Below are the code and all the weights of a small trained network. Each question names an input and a target symbol and asks about switching units off, where a switched-off unit gives its printed mean instead of its output.

import numpy as np


def w(rows, s, z=0):
    codes = np.array(rows[::2]) - 128.0
    scale = np.full(codes.shape[1], s)
    scale[-1] = z or s
    return codes * scale


def f(y):
    return y / 2 * (1 + np.tanh(0.7978845608 * (y + 0.044715 * y**3)))


def softmax(a):
    e = np.exp(a - a.max(-1, keepdims=True))
    return e / e.sum(-1, keepdims=True)


def log_softmax(a):
    a = a - a.max(-1, keepdims=True)
    return a - np.log(np.exp(a).sum(-1, keepdims=True))


def net(x, mask):
    ids = ['αβγδεζηθλμξπστψω'.index(c) for c in x.split()]
    T = len(ids)
    res = E[ids] + P[:T]
    u = 0
    for l in range(2):
        q, k, v = (res @ M[l].T for M in (Q, K, V))
        z = softmax(np.where(np.tri(T) > 0, q @ k.T / 3**0.5, -1e9)) @ v
        res = res + np.where(mask[u], z, O[l][:, -1]) @ O[l][:, :-1]
        u += 1
        y = f(res @ A[l][:, :-1].T + A[l][:, -1])
        res = res + np.where(mask[u : u + 8], y, B[l][:, -1]) @ B[l][:, :-1]
        u += 8
    return log_softmax(res[-1] @ U[:, :-1].T + U[:, -1])


Q, K, V, O, A, B = {}, {}, {}, {}, {}, {}
E = w([
[91,203,110],'α',
[103,184,128],'β',
[136,170,86],'γ',
[158,82,79],'δ',
[228,153,154],'ε',
[7,124,121],'ζ',
[167,211,157],'η',
[48,229,232],'θ',
[124,107,63],'λ',
[232,79,93],'μ',
[106,131,170],'ξ',
[161,194,168],'π',
[90,106,162],'σ',
[87,145,41],'τ',
[76,91,81],'ψ',
[135,195,28],'ω',
],0.016)
P = w([
[118,176,103],'0',
[113,172,110],'1',
[113,163,133],'2',
[114,166,129],'3',
[92,157,140],'4',
[99,142,168],'5',
[91,136,187],'6',
[98,122,198],'7',
[94,112,214],'8',
[108,117,214],'9',
[100,99,243],'10',
[95,80,252],'11',
],0.0035)
Q[0] = w([
[1,137,126],'L0H1',
[162,170,73],'L0H1',
[106,171,132],'L0H1',
],0.0091)
K[0] = w([
[37,141,201],'L0H1',
[36,65,2],'L0H1',
[115,181,117],'L0H1',
],0.0054)
V[0] = w([
[75,116,4],'L0H1',
[111,244,180],'L0H1',
[62,134,7],'L0H1',
],0.0033)
O[0] = w([
[116,119,230,211],'L0H1',
[156,87,117,248],'L0H1',
[105,101,2,239],'L0H1',
],0.0077,0.0011)
A[0] = w([
[101,210,220,134],'L0N1',
[247,158,169,161],'L0N2',
[155,6,197,135],'L0N3',
[89,187,91,97],'L0N4',
[80,169,200,89],'L0N5',
[104,191,159,171],'L0N6',
[133,142,232,255],'L0N7',
[153,71,38,210],'L0N8',
],0.012,0.0054)
B[0] = w([
[84,134,50,231],'L0N1',
[26,131,208,229],'L0N2',
[111,170,75,155],'L0N3',
[110,160,132,171],'L0N4',
[133,104,84,173],'L0N5',
[103,163,106,208],'L0N6',
[73,125,68,253],'L0N7',
[112,2,104,242],'L0N8',
],0.0085,0.0053)
Q[1] = w([
[2,105,70],'L1H1',
[102,121,136],'L1H1',
[70,76,136],'L1H1',
],0.0099)
K[1] = w([
[66,172,1],'L1H1',
[110,104,128],'L1H1',
[55,124,104],'L1H1',
],0.0092)
V[1] = w([
[127,190,2],'L1H1',
[109,163,116],'L1H1',
[100,149,117],'L1H1',
],0.0073)
O[1] = w([
[252,232,190,251],'L1H1',
[176,188,104,169],'L1H1',
[45,199,228,173],'L1H1',
],0.0042,0.016)
A[1] = w([
[128,132,118,139],'L1N1',
[126,165,144,116],'L1N2',
[89,120,149,111],'L1N3',
[164,122,38,192],'L1N4',
[170,143,3,123],'L1N5',
[100,86,112,254],'L1N6',
[110,148,156,49],'L1N7',
[167,34,173,138],'L1N8',
],0.015,0.0068)
B[1] = w([
[94,122,169,146],'L1N1',
[150,124,119,253],'L1N2',
[114,148,139,152],'L1N3',
[182,89,175,233],'L1N4',
[187,93,170,246],'L1N5',
[96,28,145,251],'L1N6',
[158,110,103,158],'L1N7',
[156,216,8,216],'L1N8',
],0.012,0.0052)
U = w([
[192,183,102,171],'α',
[154,158,119,193],'β',
[142,117,157,254],'γ',
[175,109,56,48],'δ',
[68,114,228,151],'ε',
[31,122,113,130],'ζ',
[71,179,59,72],'η',
[139,139,110,9],'θ',
[157,93,104,105],'λ',
[110,146,6,92],'μ',
[99,129,113,160],'ξ',
[62,167,76,85],'π',
[91,112,135,154],'σ',
[121,64,199,83],'τ',
[92,85,102,241],'ψ',
[188,90,177,6],'ω',
],0.011,0.0061)

Each question gives the input, a string of symbols that net reads in full, and the target symbol t.
The units are the heads (3 rows each of Q, K, V and O) and the neurons (one row each of A and B). Each row of codes is followed by its name. A weight is (code - 128) times the scale printed after its matrix; where a second scale follows, it is the last column's (O, A, B and U).
mask holds one flag per unit, layer by layer, with each layer's heads first. A switched-off unit (its flag False) gives its mean, the last column of its rows in O or B, instead of its output. The means were averaged over made-up inputs and are rounded, as every weight is.
A unit's drop is (log p(t) with every unit on - log p(t) with that unit switched off) / (log p(t) with every unit on - log p(t) with every unit switched off).
The circuit of an input: a set's keep is (log p(t) with only the set's units on - log p(t) with every unit switched off) / (log p(t) with every unit on - log p(t) with every unit switched off). Starting from the 12 units with the biggest drops (on a tie, the unit counted first), units are removed one at a time, each time the one whose removal leaves the highest keep (on an exact tie, the one counted first), for as long as the keep stays at least 0.8.
units of the circuit, in order: the units of the circuit, biggest drop first
unit that matters most: the unit with the biggest drop
top k neurons: the k neurons with the biggest drops, biggest first
top k neurons in layer l: the k neurons of layer l with the biggest drops, biggest first
drop of u: that unit's drop, to one decimal
input μ ε ψ, target ψ: top 3 neurons : (L1N6, L0N1, L0N8)
input ζ ψ ζ ψ ψ ε λ ψ θ π ω, target α: units of the circuit, in order : (L0N1, L1N6, L0N7)
input τ ζ μ, target μ: units of the circuit, in order : (L1N8, L0N8, L0N2, L1N5)
input μ ψ ψ, target ψ: units of the circuit, in order : (L1H1, L1N6, L0N8)
input ε ε σ ζ θ ω, target α: units of the circuit, in order : (L0N1, L0N7, L1N6)
input θ θ ε ζ ε ζ ζ γ θ ε μ, target α: top 2 neurons in layer 1 : (L1N6, L1N8)
input ε ω π τ ε δ α, target α: top 3 neurons : (L0N2, L0N8, L1N6)
input δ θ γ, target α: units of the circuit, in order : (L0N1, L1H1, L1N6, L0N7)
input γ ε α ζ ω θ η τ, target α: units of the circuit, in order : (L0N1, L1H1, L0N7, L1N6)
input β γ ψ μ ε ζ μ μ, target μ: units of the circuit, in order : (L1N8, L0N8)
input τ σ λ γ λ μ ω, target ω: unit that matters most : L0N2
input σ ε ω, target ω: units of the circuit, in order : (L1N5, L1N4)
input θ τ τ μ μ γ δ, target α: top 3 neurons : (L0N1, L0N7, L0N8)
input α θ ψ μ ω ξ δ, target α: top 4 neurons : (L0N1, L0N7, L0N8, L1N8)
input ε μ α ζ ζ λ γ θ α β, target α: unit that matters most : L0N1
input γ σ ψ θ α λ ε ξ, target α: top 2 neurons in layer 0 : (L0N1, L0N8)
input γ δ ψ ε ψ η, target η: top 3 neurons in layer 0 : (L0N2, L0N1, L0N8)
input γ ε θ ψ ψ μ, target α: top 2 neurons in layer 1 : (L1N8, L1N6)
input η δ δ ψ α, target α: top 4 neurons in layer 0 : (L0N2, L0N8, L0N1, L0N6)
input ω ε θ, target α: drop of L0N7 : 0.1
input μ ψ δ ψ η, target η: drop of L0N2 : 0.8
input ε θ γ β π π ε ε τ, target α: drop of L0N1 : 1.5
input γ ψ σ π γ τ τ η ε, target ε: drop of L1H1 : 0.1
input ψ ε η η τ, target τ: top neuron in layer 1 : (L1N8)
